Below are the code and all the weights of a small trained network. Each question names an input and a class and asks about switching units off, where a switched-off unit gives its printed mean instead of its output.

import numpy as np


def w(rows, s, z=0):
    codes = np.array(rows[::2]) - 128.0
    scale = np.full(codes.shape[1], s)
    scale[-1] = z or s
    return codes * scale


def f(y):
    return np.maximum(y, 0)


def log_softmax(a):
    a = a - a.max(-1, keepdims=True)
    return a - np.log(np.exp(a).sum(-1, keepdims=True))


def net(x, mask):
    res = np.array(x, float).reshape(1, 7) / 4 @ E
    y = f(res @ A[0][:, :-1].T + A[0][:, -1])
    res = res + np.where(mask, y, B[0][:, -1]) @ B[0][:, :-1]
    return log_softmax(res[-1] @ U[:, :-1].T + U[:, -1])


A, B = {}, {}
E = w([
[72,51,198,177,50,68,149,89,34,82],'x0',
[191,74,50,43,198,67,146,56,100,19],'x1',
[125,127,129,128,123,130,128,122,135,127],'x2',
[55,230,5,79,2,123,45,89,90,106],'x3',
[129,136,124,131,129,120,134,125,128,133],'x4',
[208,155,179,151,149,124,31,36,84,188],'x5',
[117,132,126,131,136,132,135,113,128,130],'x6',
],0.0079)
A[0] = w([
[58,112,61,110,105,146,200,194,135,64,69],'N1',
[185,241,39,62,180,223,87,179,255,186,62],'N2',
[181,135,147,150,129,130,52,64,107,165,114],'N3',
[73,110,163,165,68,85,129,111,54,98,2],'N4',
[58,234,12,84,14,133,48,92,74,101,18],'N5',
[150,110,95,113,141,119,118,88,103,103,25],'N6',
[77,102,170,141,56,71,125,102,83,117,21],'N7',
[175,166,153,149,131,125,53,67,84,148,52],'N8',
[61,119,78,121,90,134,195,196,155,77,56],'N9',
[185,144,136,138,132,133,37,59,65,148,77],'N10',
[152,136,143,132,128,129,82,88,97,146,58],'N11',
[171,92,57,62,172,45,134,61,103,45,74],'N12',
[59,189,198,214,42,188,103,193,151,225,65],'N13',
],0.0068,0.0019)
B[0] = w([
[63,203,155,45,101,99,114,180,195,206,192],'N1',
[49,51,114,202,157,15,61,63,42,41,249],'N2',
[62,205,156,81,135,98,130,180,192,210,173],'N3',
[70,79,104,156,159,43,57,98,57,54,172],'N4',
[197,90,249,230,212,206,232,188,116,133,247],'N5',
[144,131,118,122,91,155,125,101,146,131,151],'N6',
[103,77,103,157,163,60,83,105,77,83,170],'N7',
[82,180,147,83,98,91,118,187,190,179,171],'N8',
[65,186,128,83,112,95,127,190,206,203,186],'N9',
[87,198,146,59,111,92,134,175,191,182,178],'N10',
[89,198,145,107,92,101,130,170,149,149,152],'N11',
[228,128,72,88,57,231,145,59,134,117,205],'N12',
[253,113,14,70,45,232,125,38,124,80,221],'N13',
],0.0065,0.013)
U = w([
[217,135,9,69,32,228,117,49,125,104,175],'0',
[44,198,139,52,93,71,115,194,192,194,57],'1',
[60,73,89,197,151,18,57,74,48,55,44],'2',
[208,89,255,220,227,208,232,183,130,136,254],'3',
],0.0087,0.0008)

Each question gives the input, the list of numbers given to net, and the class t.
The units are the neurons (one row each of A and B). Each row of codes is followed by its name. A weight is (code - 128) times the scale printed after its matrix; where a second scale follows, it is the last column's (A, B and U).
mask holds one flag per neuron, in row order. A switched-off neuron (its flag False) gives its mean, the last column of its row in B, instead of its output. The means were averaged over made-up inputs and are rounded, as every weight is.
A unit's drop is (log p(t) with every unit on - log p(t) with that unit switched off) / (log p(t) with every unit on - log p(t) with every unit switched off).
The circuit of an input: a set's keep is (log p(t) with only the set's units on - log p(t) with every unit switched off) / (log p(t) with every unit on - log p(t) with every unit switched off). Starting from the 12 units with the biggest drops (on a tie, the unit counted first), units are removed one at a time, each time the one whose removal leaves the highest keep (on an exact tie, the one counted first), for as long as the keep stays at least 0.8.
circuit, biggest first: the units of the circuit, biggest drop first
k most important neurons: the k neurons with the biggest drops, biggest first
drop of u: that unit's drop, to one decimal
input [0,7,6,-4,-5,1,-6], class 0: most important neuron : [N5]
input [-3,0,5,3,-4,-1,4], class 2: 2 most important neurons : [N2; N12]
input [-1,-7,5,8,-8,1,-8], class 3: 2 most important neurons : [N5; N12]
input [6,-6,-7,-3,0,-7,-5], class 1: 4 most important neurons : [N2; N9; N12; N1]
input [2,2,1,3,7,-4,-2], class 1: 4 most important neurons : [N13; N2; N1; N9]
input [-4,-1,4,-4,-2,-3,2], class 2: 2 most important neurons : [N5; N2]
input [8,-4,4,-8,1,2,-3], class 2: 3 most important neurons : [N5; N4; N7]
input [3,3,-3,1,0,5,5], class 1: 2 most important neurons : [N13; N2]
input [0,3,1,5,-7,2,-1], class 3: 2 most important neurons : [N5; N13]
input [5,7,-3,6,2,-5,4], class 0: 2 most important neurons : [N12; N2]
input [5,7,-5,2,-3,-5,5], class 0: drop of N2 : 0.3
input [0,-4,-3,7,-6,6,-4], class 3: drop of N9 : 0.1
input [-6,0,-6,-3,3,3,1], class 2: drop of N5 : 0.2
input [2,3,-4,1,-4,2,-5], class 0: circuit, biggest first : [N2]
